Below are the code and all the weights of a small trained network. Each question names an input and a class and asks about switching units off, where a switched-off unit gives its printed mean instead of its output.

import numpy as np


def w(rows, s, z=0):
    codes = np.array(rows[::2]) - 128.0
    scale = np.full(codes.shape[1], s)
    scale[-1] = z or s
    return codes * scale


def f(y):
    return np.maximum(y, 0)


def log_softmax(a):
    a = a - a.max(-1, keepdims=True)
    return a - np.log(np.exp(a).sum(-1, keepdims=True))


def net(x, mask):
    res = np.array(x, float).reshape(1, 7) / 4 @ E
    y = f(res @ A[0][:, :-1].T + A[0][:, -1])
    res = res + np.where(mask, y, B[0][:, -1]) @ B[0][:, :-1]
    return log_softmax(res[-1] @ U[:, :-1].T + U[:, -1])


A, B = {}, {}
E = w([
[129,128,126,128,123,125],'x0',
[168,165,235,141,78,119],'x1',
[182,235,96,69,141,163],'x2',
[129,127,127,128,125,127],'x3',
[126,129,130,127,132,130],'x4',
[157,99,143,59,172,6],'x5',
[240,113,114,205,184,130],'x6',
],0.013)
A[0] = w([
[177,131,101,45,159,62,4],'neuron 1',
[87,157,102,180,113,190,17],'neuron 2',
[66,123,123,93,84,145,115],'neuron 3',
[87,136,16,136,165,143,39],'neuron 4',
[120,127,103,186,77,193,33],'neuron 5',
[101,107,145,168,126,115,37],'neuron 6',
[182,111,114,201,186,171,147],'neuron 7',
[76,152,165,92,93,115,34],'neuron 8',
[129,88,44,97,188,118,65],'neuron 9',
[77,115,114,89,108,134,96],'neuron 10',
[149,182,235,130,102,125,105],'neuron 11',
[90,81,122,162,111,132,78],'neuron 12',
[107,48,158,168,105,115,60],'neuron 13',
[97,143,132,154,140,99,114],'neuron 14',
[80,97,6,93,130,132,73],'neuron 15',
[130,78,145,93,170,41,7],'neuron 16',
[205,102,105,165,169,108,23],'neuron 17',
[156,131,92,178,117,131,74],'neuron 18',
[87,54,122,171,132,128,88],'neuron 19',
[56,147,116,73,100,137,44],'neuron 20',
[156,215,76,85,149,173,63],'neuron 21',
],0.015,0.0045)
B[0] = w([
[97,117,148,58,102,213,238],'neuron 1',
[91,37,181,81,134,212,232],'neuron 2',
[116,166,168,128,209,78,226],'neuron 3',
[180,108,177,222,68,135,234],'neuron 4',
[41,123,215,37,141,176,234],'neuron 5',
[178,143,89,108,101,149,163],'neuron 6',
[94,144,129,136,207,45,246],'neuron 7',
[128,141,130,162,180,73,205],'neuron 8',
[143,88,165,212,82,99,230],'neuron 9',
[132,175,139,130,172,83,200],'neuron 10',
[194,52,130,249,60,100,241],'neuron 11',
[147,159,75,116,102,150,186],'neuron 12',
[169,187,43,152,100,148,209],'neuron 13',
[140,113,106,112,146,135,145],'neuron 14',
[170,95,159,197,111,108,252],'neuron 15',
[79,94,154,57,134,239,241],'neuron 16',
[74,184,151,103,192,30,219],'neuron 17',
[106,132,140,77,126,81,176],'neuron 18',
[175,177,55,78,93,149,206],'neuron 19',
[98,184,126,118,176,37,230],'neuron 20',
[150,174,2,103,101,172,249],'neuron 21',
],0.0098,0.014)
U = w([
[105,158,153,109,236,60,109],'0',
[87,70,189,59,139,240,254],'1',
[178,64,182,210,74,127,74],'2',
[159,188,8,92,114,188,71],'3',
],0.011,0.0082)

Each question gives the input, the list of numbers given to net, and the class t.
The units are the neurons (one row each of A and B). Each row of codes is followed by its name. A weight is (code - 128) times the scale printed after its matrix; where a second scale follows, it is the last column's (A, B and U).
mask holds one flag per neuron, in row order. A switched-off neuron (its flag False) gives its mean, the last column of its row in B, instead of its output. The means were averaged over made-up inputs and are rounded, as every weight is.
A unit's drop is (log p(t) with every unit on - log p(t) with that unit switched off) / (log p(t) with every unit on - log p(t) with every unit switched off).
The circuit of an input: a set's keep is (log p(t) with only the set's units on - log p(t) with every unit switched off) / (log p(t) with every unit on - log p(t) with every unit switched off). Starting from the 12 units with the biggest drops (on a tie, the unit counted first), units are removed one at a time, each time the one whose removal leaves the highest keep (on an exact tie, the one counted first), for as long as the keep stays at least 0.8.
units of the circuit, in order: the units of the circuit, biggest drop first
top k neurons: the k neurons with the biggest drops, biggest first
drop of u: that unit's drop, to one decimal
input [-8,-2,-1,-6,5,0,1], class 2: top 2 neurons => [neuron 20; neuron 21]
input [3,-6,-7,3,0,3,6], class 3: units of the circuit, in order => [neuron 19]
input [-2,4,3,4,8,-3,-3], class 2: top 2 neurons => [neuron 11; neuron 16]
input [6,7,-8,-8,0,-6,1], class 3: top 2 neurons => [neuron 13; neuron 19]
input [-6,-6,1,7,-2,3,-5], class 2: top 3 neurons => [neuron 15; neuron 4; neuron 9]
input [5,-8,-6,1,2,7,3], class 2: top 4 neurons => [neuron 9; neuron 15; neuron 5; neuron 4]
input [6,-4,6,5,4,3,5], class 3: top 2 neurons => [neuron 21; neuron 1]
input [-7,-5,6,5,-4,-7,6], class 1: top 3 neurons => [neuron 2; neuron 5; neuron 20]
input [2,-7,-7,0,3,1,3], class 2: top 2 neurons => [neuron 9; neuron 15]
input [-7,2,-6,-3,0,-3,5], class 3: top 3 neurons => [neuron 13; neuron 19; neuron 3]
input [3,8,-4,-3,8,-2,-8], class 0: top 3 neurons => [neuron 3; neuron 20; neuron 8]
input [-5,-4,0,4,-7,-3,3], class 2: drop of neuron 20 => 0.9
input [6,-8,5,2,-1,-6,5], class 2: drop of neuron 4 => 0.9
input [-8,-5,-8,4,-1,-3,-6], class 3: drop of neuron 3 => 0.0
input [7,5,6,-5,-4,3,-3], class 3: units of the circuit, in order => [neuron 21]
